Below are the code and all the weights of a small trained network. Each question names an input and a class and asks about switching units off, where a switched-off unit gives its printed mean instead of its output.

import numpy as np


def w(rows, s, z=0):
    codes = np.array(rows[::2]) - 128.0
    scale = np.full(codes.shape[1], s)
    scale[-1] = z or s
    return codes * scale


def f(y):
    return y / 2 * (1 + np.tanh(0.7978845608 * (y + 0.044715 * y**3)))


def log_softmax(a):
    a = a - a.max(-1, keepdims=True)
    return a - np.log(np.exp(a).sum(-1, keepdims=True))


def net(x, mask):
    res = np.array(x, float).reshape(1, 4) / 4 @ E
    y = f(res @ A[0][:, :-1].T + A[0][:, -1])
    res = res + np.where(mask, y, B[0][:, -1]) @ B[0][:, :-1]
    return log_softmax(res[-1] @ U[:, :-1].T + U[:, -1])


A, B = {}, {}
E = w([
[222,142,243,237,154,1,168,181],'x0',
[25,199,195,201,239,208,212,223],'x1',
[177,216,184,84,162,135,36,40],'x2',
[226,205,86,204,14,206,75,201],'x3',
],0.0085)
A[0] = w([
[136,121,254,192,239,68,182,139,203],'neuron 0',
[228,153,131,166,129,124,26,100,191],'neuron 1',
[206,96,131,93,78,32,128,95,199],'neuron 2',
[115,179,120,194,150,196,105,166,190],'neuron 3',
[158,138,160,166,75,154,157,212,219],'neuron 4',
[27,136,124,115,196,215,125,88,199],'neuron 5',
[96,79,71,130,91,72,205,208,167],'neuron 6',
[138,89,215,141,189,49,163,109,180],'neuron 7',
[129,74,159,83,142,124,67,53,173],'neuron 8',
[83,187,147,221,149,140,139,198,147],'neuron 9',
[143,120,83,55,42,174,71,110,179],'neuron 10',
[36,33,131,83,154,146,144,145,241],'neuron 11',
[189,147,85,160,28,110,128,103,214],'neuron 12',
[171,187,206,222,141,140,76,134,254],'neuron 13',
[127,95,37,135,58,149,84,122,208],'neuron 14',
],0.012,0.008)
B[0] = w([
[59,199,84,223,151,37,196,192,253],'neuron 0',
[207,131,201,104,98,66,105,169,208],'neuron 1',
[95,151,159,138,50,70,41,113,215],'neuron 2',
[136,152,175,103,171,201,197,193,188],'neuron 3',
[148,51,152,173,122,159,137,184,202],'neuron 4',
[125,194,112,63,160,192,207,83,218],'neuron 5',
[77,38,99,150,88,153,142,120,199],'neuron 6',
[93,179,122,168,122,28,155,124,211],'neuron 7',
[164,224,93,109,143,98,83,74,198],'neuron 8',
[109,92,146,162,205,190,178,193,203],'neuron 9',
[188,100,130,97,113,142,74,46,221],'neuron 10',
[59,153,7,156,157,153,143,50,219],'neuron 11',
[196,57,186,142,121,143,98,111,212],'neuron 12',
[177,134,221,119,128,85,226,190,219],'neuron 13',
[112,54,103,99,82,181,71,74,209],'neuron 14',
],0.012,0.022)
U = w([
[133,26,83,165,88,168,104,122,116],'0',
[168,137,208,150,190,189,185,242,53],'1',
[102,180,81,36,208,198,156,63,254],'2',
[247,127,183,100,107,92,26,92,72],'3',
[51,169,81,174,203,68,157,130,156],'4',
[149,122,180,80,144,189,101,73,42],'5',
[158,157,185,165,138,39,154,178,105],'6',
[77,87,121,122,87,88,96,101,104],'7',
],0.013,0.0064)

Each question gives the input, the list of numbers given to net, and the class t.
The units are the neurons (one row each of A and B). Each row of codes is followed by its name. A weight is (code - 128) times the scale printed after its matrix; where a second scale follows, it is the last column's (A, B and U).
mask holds one flag per neuron, in row order. A switched-off neuron (its flag False) gives its mean, the last column of its row in B, instead of its output. The means were averaged over made-up inputs and are rounded, as every weight is.
A unit's drop is (log p(t) with every unit on - log p(t) with that unit switched off) / (log p(t) with every unit on - log p(t) with every unit switched off).
The circuit of an input: a set's keep is (log p(t) with only the set's units on - log p(t) with every unit switched off) / (log p(t) with every unit on - log p(t) with every unit switched off). Starting from the 12 units with the biggest drops (on a tie, the unit counted first), units are removed one at a time, each time the one whose removal leaves the highest keep (on an exact tie, the one counted first), for as long as the keep stays at least 0.8.
units of the circuit, in order: the units of the circuit, biggest drop first
top k neurons: the k neurons with the biggest drops, biggest first
drop when u is switched off: that unit's drop, to one decimal
input [-3,3,-5,4], class 1: units of the circuit, in order -> (neuron 3)
input [-2,1,-6,0], class 0: top 3 neurons -> (neuron 6; neuron 0; neuron 8)
input [3,-5,-2,-3], class 7: top 2 neurons -> (neuron 13; neuron 10)
input [0,1,8,3], class 1: top 3 neurons -> (neuron 13; neuron 2; neuron 14)
input [5,6,-5,0], class 1: top 4 neurons -> (neuron 9; neuron 4; neuron 3; neuron 13)
input [-4,1,0,4], class 5: top 2 neurons -> (neuron 0; neuron 11)
input [-7,-2,-2,8], class 3: drop when neuron 10 is switched off -> 0.4
input [-3,1,-6,-5], class 2: drop when neuron 0 is switched off -> 0.3
input [8,-2,-2,-5], class 4: drop when neuron 0 is switched off -> 0.5
input [2,-5,-4,-2], class 7: drop when neuron 2 is switched off -> 0.2
